Below is a small trained network, with its code and all its weights. Each question gives an input and a target symbol and asks what happens when units are switched off, that is, made to give their printed mean instead of their output.

import numpy as np


def w(rows, s, z=0):
    codes = np.array(rows[::2]) - 128.0
    scale = np.full(codes.shape[1], s)
    scale[-1] = z or s
    return codes * scale


def softmax(a):
    e = np.exp(a - a.max(-1, keepdims=True))
    return e / e.sum(-1, keepdims=True)


def log_softmax(a):
    a = a - a.max(-1, keepdims=True)
    return a - np.log(np.exp(a).sum(-1, keepdims=True))


def net(x, mask):
    ids = ['βζηλμτψω'.index(c) for c in x.split()]
    T = len(ids)
    res = E[ids] + P[:T]
    u = 0
    for l in range(3):
        r = res
        for j in range(2):
            rows = slice(3 * j, 3 * j + 3)
            q, k, v = (r @ M[l][rows].T for M in (Q, K, V))
            z = softmax(np.where(np.tri(T) > 0, q @ k.T / 3**0.5, -1e9)) @ v
            o = O[l][rows]
            res = res + np.where(mask[u + j], z, o[:, -1]) @ o[:, :-1]
        u += 2
    return log_softmax(res[-1] @ U[:, :-1].T + U[:, -1])


Q, K, V, O = {}, {}, {}, {}
E = w([
[64,148,139,176,168,163,143],'β',
[163,167,126,126,131,148,139],'ζ',
[135,37,175,63,138,128,102],'η',
[92,192,186,187,81,124,122],'λ',
[92,124,148,130,210,176,86],'μ',
[118,73,182,137,88,127,189],'τ',
[60,111,42,104,117,6,111],'ψ',
[178,168,151,156,168,102,137],'ω',
],0.013)
P = w([
[103,192,107,57,165,128,187],'0',
[115,153,125,63,80,128,43],'1',
[220,161,177,160,133,194,162],'2',
[105,175,125,36,78,98,58],'3',
[198,47,76,189,96,153,135],'4',
[180,193,163,91,69,162,19],'5',
[152,183,225,32,147,139,254],'6',
[150,125,95,146,34,114,6],'7',
[214,69,76,235,107,183,100],'8',
[95,214,185,25,54,133,76],'9',
],0.0088)
Q[0] = w([
[87,101,66,189,125,134,175],'L0H0',
[193,122,102,251,74,107,36],'L0H0',
[217,64,200,240,205,223,223],'L0H0',
[124,107,178,111,109,147,152],'L0H1',
[180,2,250,110,99,159,191],'L0H1',
[111,165,156,125,149,128,100],'L0H1',
],0.026)
K[0] = w([
[74,127,99,148,125,113,69],'L0H0',
[205,24,141,195,161,93,78],'L0H0',
[147,240,169,193,2,132,25],'L0H0',
[146,148,131,148,109,136,96],'L0H1',
[180,97,121,182,61,177,22],'L0H1',
[121,167,101,124,126,158,122],'L0H1',
],0.031)
V[0] = w([
[111,175,187,221,26,110,190],'L0H0',
[136,186,36,154,84,208,137],'L0H0',
[176,108,99,46,115,254,101],'L0H0',
[201,173,77,23,115,179,161],'L0H1',
[107,120,182,110,234,2,164],'L0H1',
[68,161,109,79,98,133,235],'L0H1',
],0.0042)
O[0] = w([
[135,200,124,148,54,103,57,234],'L0H0',
[131,114,90,106,110,140,91,110],'L0H0',
[133,94,119,112,106,165,172,132],'L0H0',
[157,95,111,98,100,139,126,193],'L0H1',
[148,3,183,74,80,74,169,143],'L0H1',
[138,18,147,94,64,110,222,249],'L0H1',
],0.0048,0.0016)
Q[1] = w([
[186,82,67,221,139,153,89],'L1H0',
[143,199,159,97,190,160,165],'L1H0',
[74,137,96,71,153,58,170],'L1H0',
[168,17,35,254,94,109,61],'L1H1',
[122,139,191,77,145,110,134],'L1H1',
[207,135,193,193,110,249,106],'L1H1',
],0.043)
K[1] = w([
[167,46,77,191,86,161,28],'L1H0',
[127,138,227,82,136,142,98],'L1H0',
[82,125,120,41,125,72,91],'L1H0',
[168,41,2,239,79,150,69],'L1H1',
[110,183,160,83,137,145,190],'L1H1',
[205,112,203,196,141,230,115],'L1H1',
],0.042)
V[1] = w([
[86,164,98,85,49,244,119],'L1H0',
[137,113,126,47,128,192,117],'L1H0',
[111,131,68,109,114,122,155],'L1H0',
[132,125,118,57,204,162,45],'L1H1',
[8,91,166,201,173,146,89],'L1H1',
[101,55,181,102,108,149,96],'L1H1',
],0.015)
O[1] = w([
[118,61,59,254,179,15,101,137],'L1H0',
[143,72,105,193,112,109,46,134],'L1H0',
[194,144,120,164,146,190,92,113],'L1H0',
[205,68,206,148,114,142,120,1],'L1H1',
[104,134,225,71,193,36,144,62],'L1H1',
[126,196,183,172,106,118,161,125],'L1H1',
],0.0077,0.0058)
Q[2] = w([
[80,160,36,175,172,139,153],'L2H0',
[98,97,82,86,88,24,109],'L2H0',
[173,36,121,171,159,107,174],'L2H0',
[5,166,138,93,144,86,102],'L2H1',
[91,212,118,254,221,138,207],'L2H1',
[146,116,221,118,133,82,81],'L2H1',
],0.032)
K[2] = w([
[174,207,54,159,152,187,124],'L2H0',
[81,123,125,211,196,95,194],'L2H0',
[217,150,163,197,151,93,62],'L2H0',
[91,243,140,125,212,56,93],'L2H1',
[30,122,106,50,37,2,29],'L2H1',
[157,65,231,173,179,84,171],'L2H1',
],0.028)
V[2] = w([
[13,122,122,124,255,227,97],'L2H0',
[228,241,84,142,228,118,167],'L2H0',
[77,82,142,176,205,219,206],'L2H0',
[182,234,92,80,189,99,31],'L2H1',
[20,108,185,168,88,149,78],'L2H1',
[191,68,113,71,80,64,151],'L2H1',
],0.0096)
O[2] = w([
[46,108,254,136,168,70,123,146],'L2H0',
[135,82,190,179,187,192,87,139],'L2H0',
[113,124,185,158,132,79,98,209],'L2H0',
[188,109,89,105,112,164,84,152],'L2H1',
[200,160,119,101,129,57,146,165],'L2H1',
[90,132,130,136,56,161,150,2],'L2H1',
],0.0089,0.0033)
U = w([
[139,59,175,88,112,103,102,180],'β',
[107,34,86,147,125,123,129,143],'ζ',
[111,145,140,188,104,136,235,225],'η',
[84,43,69,69,214,107,181,215],'λ',
[167,35,137,82,72,88,171,123],'μ',
[92,254,89,144,129,102,40,1],'τ',
[160,171,181,118,145,198,129,85],'ψ',
[67,65,104,40,107,142,145,51],'ω',
],0.0086,0.0029)

Each question gives the input, a string of symbols that net reads in full, and the target symbol t.
The units are the heads (3 rows each of Q, K, V and O). Each row of codes is followed by its name. A weight is (code - 128) times the scale printed after its matrix; where a second scale follows, it is the last column's (O and U).
mask holds one flag per head, layer by layer. A switched-off head (its flag False) gives its mean, the last column of its rows in O, instead of its output. The means were averaged over made-up inputs and are rounded, as every weight is.
A unit's drop is (log p(t) with every unit on - log p(t) with that unit switched off) / (log p(t) with every unit on - log p(t) with every unit switched off).
The circuit of an input: a set's keep is (log p(t) with only the set's units on - log p(t) with every unit switched off) / (log p(t) with every unit on - log p(t) with every unit switched off). Starting from all 6 units, units are removed one at a time, each time the one whose removal leaves the highest keep (on an exact tie, the one counted first), for as long as the keep stays at least 0.8.
units of the circuit, in order: the units of the circuit, biggest drop first
unit that matters most: the unit with the biggest drop
heads that matter: for each layer, one digit per head in row order, 1 if its drop is at least 0.15 and else 0, layers parted by /
input μ β ζ ζ τ, target η: unit that matters most	L2H1
input ψ μ τ β, target ψ: heads that matter	00 / 10 / 00
input ζ β ζ τ μ τ β λ τ τ, target β: units of the circuit, in order	L2H0, L1H1
input μ ω ζ β τ τ η μ β ω, target η: units of the circuit, in order	L1H1, L2H1
input β β τ ω τ μ ψ β ω τ, target ψ: units of the circuit, in order	L1H0, L0H1
input β β λ β ω ζ, target λ: units of the circuit, in order	L1H0, L1H1, L0H1
input β τ λ β μ τ μ τ, target μ: units of the circuit, in order	L1H1, L2H0
input μ τ β η, target μ: units of the circuit, in order	L1H1, L2H0
input τ μ τ β β ζ ψ λ, target β: heads that matter	01 / 01 / 10
input τ ψ ζ, target ζ: units of the circuit, in order	L1H0, L1H1, L0H0
input τ τ τ μ λ τ μ τ τ λ, target μ: heads that matter	01 / 01 / 10
input ω ω μ η η β, target μ: units of the circuit, in order	L1H1, L2H0, L0H1
input β μ β λ β β ψ, target ω: units of the circuit, in order	L1H0, L1H1, L2H1
input λ β ω β β τ τ ω ζ τ, target τ: units of the circuit, in order	L1H1, L0H1
input ζ ψ ω ω λ, target τ: units of the circuit, in order	L1H1
input λ τ τ μ, target λ: units of the circuit, in order	L1H1, L1H0
input ζ λ τ β, target ζ: units of the circuit, in order	L1H1, L1H0
input η λ ω, target ψ: heads that matter	00 / 11 / 10
input τ τ λ ζ β μ τ β, target β: units of the circuit, in order	L0H1, L2H0
input ω β τ μ ζ ω ψ λ η ζ, target ψ: unit that matters most	L1H0
input β τ ψ λ β τ μ β ω τ, target μ: heads that matter	00 / 11 / 10
input ω η τ τ ζ ζ β τ τ ω, target β: heads that matter	01 / 00 / 10
input β τ τ τ ω, target ψ: heads that matter	00 / 10 / 10
input β τ τ ω, target β: heads that matter	00 / 01 / 10
input τ ζ β ψ τ ω τ τ ζ η, target τ: heads that matter	00 / 00 / 00
input η τ τ β ψ, target ω: heads that matter	00 / 10 / 01
input ω ψ τ η λ μ β τ ζ ζ, target β: unit that matters most	L0H1
input τ ψ τ β ω λ β μ, target ω: heads that matter	00 / 10 / 00
